Each row has a name. After each piece below comes the name of the row it's from. Each question is about the rows just above it.

k_860: [ 14 -91  14  -2  -5 -14]
k_238: [  6  43  13   0 -13  -7]
k_785: [  6 -46   6 -34  -4   6]
k_81: [  -3 -111   11   12   -4  -12]
Where do [  -3 -111   11   12   -4  -12] appear?  k_81
q: [  6 -46   6 -34  -4   6]  k_785
[ 14 -91  14  -2  -5 -14] is in which row?  k_860
The row with [  6  43  13   0 -13  -7] is  k_238

k_976: [ -35  -30  -14  -12  -51  -52 -102  -55   28]
k_291: [ -35  -30  -14  -12  -51  -52 -102  -55  -19]
k_487: [-20 -73 -21 -38  -3 -14  14 -42  -5]
q: [ -35  -30  -14  -12  -51  -52 -102  -55  -19]  k_291
Which row holds [ -35  -30  -14  -12  -51  -52 -102  -55   28]?  k_976
q: [-20 -73 -21 -38  -3 -14  14 -42  -5]  k_487

k_544: [ -4 -12 -58 101]
k_616: [  19  -63   25 -108]
k_23: [-23 -14  75 -13]
k_766: [ 58 -14  75 -13]
k_473: [-71   2 -60 -86]
Where do [-71   2 -60 -86] appear?  k_473
q: [ -4 -12 -58 101]  k_544

k_370: [ 59  36  65 -98 -50   6]
k_329: [ 47  20  12  36  66 -74]
k_490: [  1 -39 -68 -17 -12 -51]
[  1 -39 -68 -17 -12 -51] is in which row?  k_490
q: [ 59  36  65 -98 -50   6]  k_370

k_492: [ 36  49   3  36  59  46  18 126]
k_160: [-98 -42  33 -88  59  21 -83 -33]
k_869: [ 35  87 -16 -41  59  39  -8  65]
k_942: [  40  -57  -11  -65   59 -107   -5  -91]
k_250: [-104   51   71   36   59  -74   48   19]
[ 36  49   3  36  59  46  18 126] is in which row?  k_492
q: [ 35  87 -16 -41  59  39  -8  65]  k_869
Which row holds [  40  -57  -11  -65   59 -107   -5  -91]?  k_942

k_192: [ 93  -7  32 -45  87  18]
k_566: [ 93  -7  32 -45  91   3]
k_758: [ 67 -14  59  47  72  38]
q: [ 93  -7  32 -45  91   3]  k_566
q: [ 93  -7  32 -45  87  18]  k_192
q: [ 67 -14  59  47  72  38]  k_758

k_287: [  55    9   28 -100   59]
k_663: [  48   21   39 -121   72]
k_300: [ 57  19  29 -91  44]
Where do [  55    9   28 -100   59] appear?  k_287
The row with [  48   21   39 -121   72] is  k_663
[ 57  19  29 -91  44] is in which row?  k_300

k_234: [  0  50  48 -83  23 -30   9 -10  39 -46 -60  47 -32  55 -71  41   4 -37
 -17 -13]
k_555: [-34  -5  27  30  21 -57  57  -8  -2  20   2 -60  26 -36 -33  21  69  85
  -6 -12]
k_727: [  15    0  -47  -12   71   79 -102   24    7   15    5  -55    7  -51
    9  -35    7   17  -69   57]
k_930: [  0  50  48 -20  23 -30   9 -10  39 -46 -60  47 -32  55 -71  41   4 -37
 -17 -13]
Where do [-34  -5  27  30  21 -57  57  -8  -2  20   2 -60  26 -36 -33  21  69  85
  -6 -12] appear?  k_555
q: [  15    0  -47  -12   71   79 -102   24    7   15    5  -55    7  -51
    9  -35    7   17  -69   57]  k_727

k_509: [-13 -56  -2   0 -29  -2   0   0 -63 -10   0  75   0 -13 -88   0  64   1
   0   0  16   0 -51 -34   0 -19   0   6   5 -25   0   0  -3  19  41 -21
   0  23  37   7 -75  10 -49   0  21]
k_323: [  0  84  -7  -8  13   0 -43 -56  81  49   8 -35 -21  59  19  29 -93  51
  67 -39  41   0 -14  24   0  61  70 -22  -3   0  41 -33  -7  14 -38  10
  38 -55 -11   0  -2  35  28   0 -19]
k_292: [  -5   -7  -15  -28  -34    0   -8    0  -53   -5  -44   58  110   -1
 -102    0   45   18    7   -5    5  -17  -53    0   49   10    0   14
    3  -16  -52    0    0   25   62  -57  -26   -2   47   -6  -76   28
  -66    0    0]
k_909: [ -5   0   0 -41 -36   0 -20   0  -4  14 -21  13   0  34 -77  58 -11  69
  23 -31  11   4 -65 -12 -39  50  84   6   8   0 -33  16  -8   0  36 -84
  20   0  29 -12 -59   0   0  -1  27]
k_404: [  -9   47   10    7   19   23  -42  -49   81    0    0  -48  -32   58
    0    0 -100    6   70    0   34   48    3    0  -58   44   37  -21
    0    5   58    0  -12   23  -49    0    0    0   -2   26    0    0
   67   22  -38]
k_680: [-10  95 -21 -17  -7 -14   0 -44  65  39   0 -34  -8  54   0   0 -76  71
  57 -49  35   0   0   9 -74  66   0 -17  -3   3  17 -10 -11  28   0   0
  34 -66   0   4   0  57  -9   0   2]
Where do [  0  84  -7  -8  13   0 -43 -56  81  49   8 -35 -21  59  19  29 -93  51
  67 -39  41   0 -14  24   0  61  70 -22  -3   0  41 -33  -7  14 -38  10
  38 -55 -11   0  -2  35  28   0 -19] appear?  k_323
Which row holds [  -9   47   10    7   19   23  -42  -49   81    0    0  -48  -32   58
    0    0 -100    6   70    0   34   48    3    0  -58   44   37  -21
    0    5   58    0  -12   23  -49    0    0    0   -2   26    0    0
   67   22  -38]?  k_404
Which row holds [  -5   -7  -15  -28  -34    0   -8    0  -53   -5  -44   58  110   -1
 -102    0   45   18    7   -5    5  -17  -53    0   49   10    0   14
    3  -16  -52    0    0   25   62  -57  -26   -2   47   -6  -76   28
  -66    0    0]?  k_292

k_804: [-18 -65  -1 -59 -16 -31 -77 -13  15 -88 104  -9 -77  41 -25  39  12]
k_382: [-92 -67  17 -35  62 -52 -16  60 -50 -57  43   3 -21  44 -93  88  80]
k_547: [ 39   7 -55 -69 -52  46 -36 -39  46 -35  29 -54 -45 -34  48 -39 -36]
k_833: [-22  37  -3  22  42  12  78  33 -41  76 -94  -8  73 -18 -29   4  21]
k_503: [-43 -10 -41 -85  25  18  17  45 -36 -18   1 -61   6 -14 -54  28  50]
k_274: [  1   5  72 108  20 -49   4 -12  -1  23 -12  87  17  32   5  -1 -19]
The row with [-22  37  -3  22  42  12  78  33 -41  76 -94  -8  73 -18 -29   4  21] is  k_833
q: [ 39   7 -55 -69 -52  46 -36 -39  46 -35  29 -54 -45 -34  48 -39 -36]  k_547
q: [-43 -10 -41 -85  25  18  17  45 -36 -18   1 -61   6 -14 -54  28  50]  k_503
Which row holds [-92 -67  17 -35  62 -52 -16  60 -50 -57  43   3 -21  44 -93  88  80]?  k_382
q: [-18 -65  -1 -59 -16 -31 -77 -13  15 -88 104  -9 -77  41 -25  39  12]  k_804
q: [  1   5  72 108  20 -49   4 -12  -1  23 -12  87  17  32   5  -1 -19]  k_274

k_137: [-40  10  -7 -23  62  29  39 -21]
k_439: [ 36  42 -26   2  11  30   4   4]
k_359: [  0  -2 -26  22  -1 -31 -38  -1]
k_226: [  -1   16 -111   -9    7   37  -19    3]
q: [ 36  42 -26   2  11  30   4   4]  k_439
Where do [  -1   16 -111   -9    7   37  -19    3] appear?  k_226

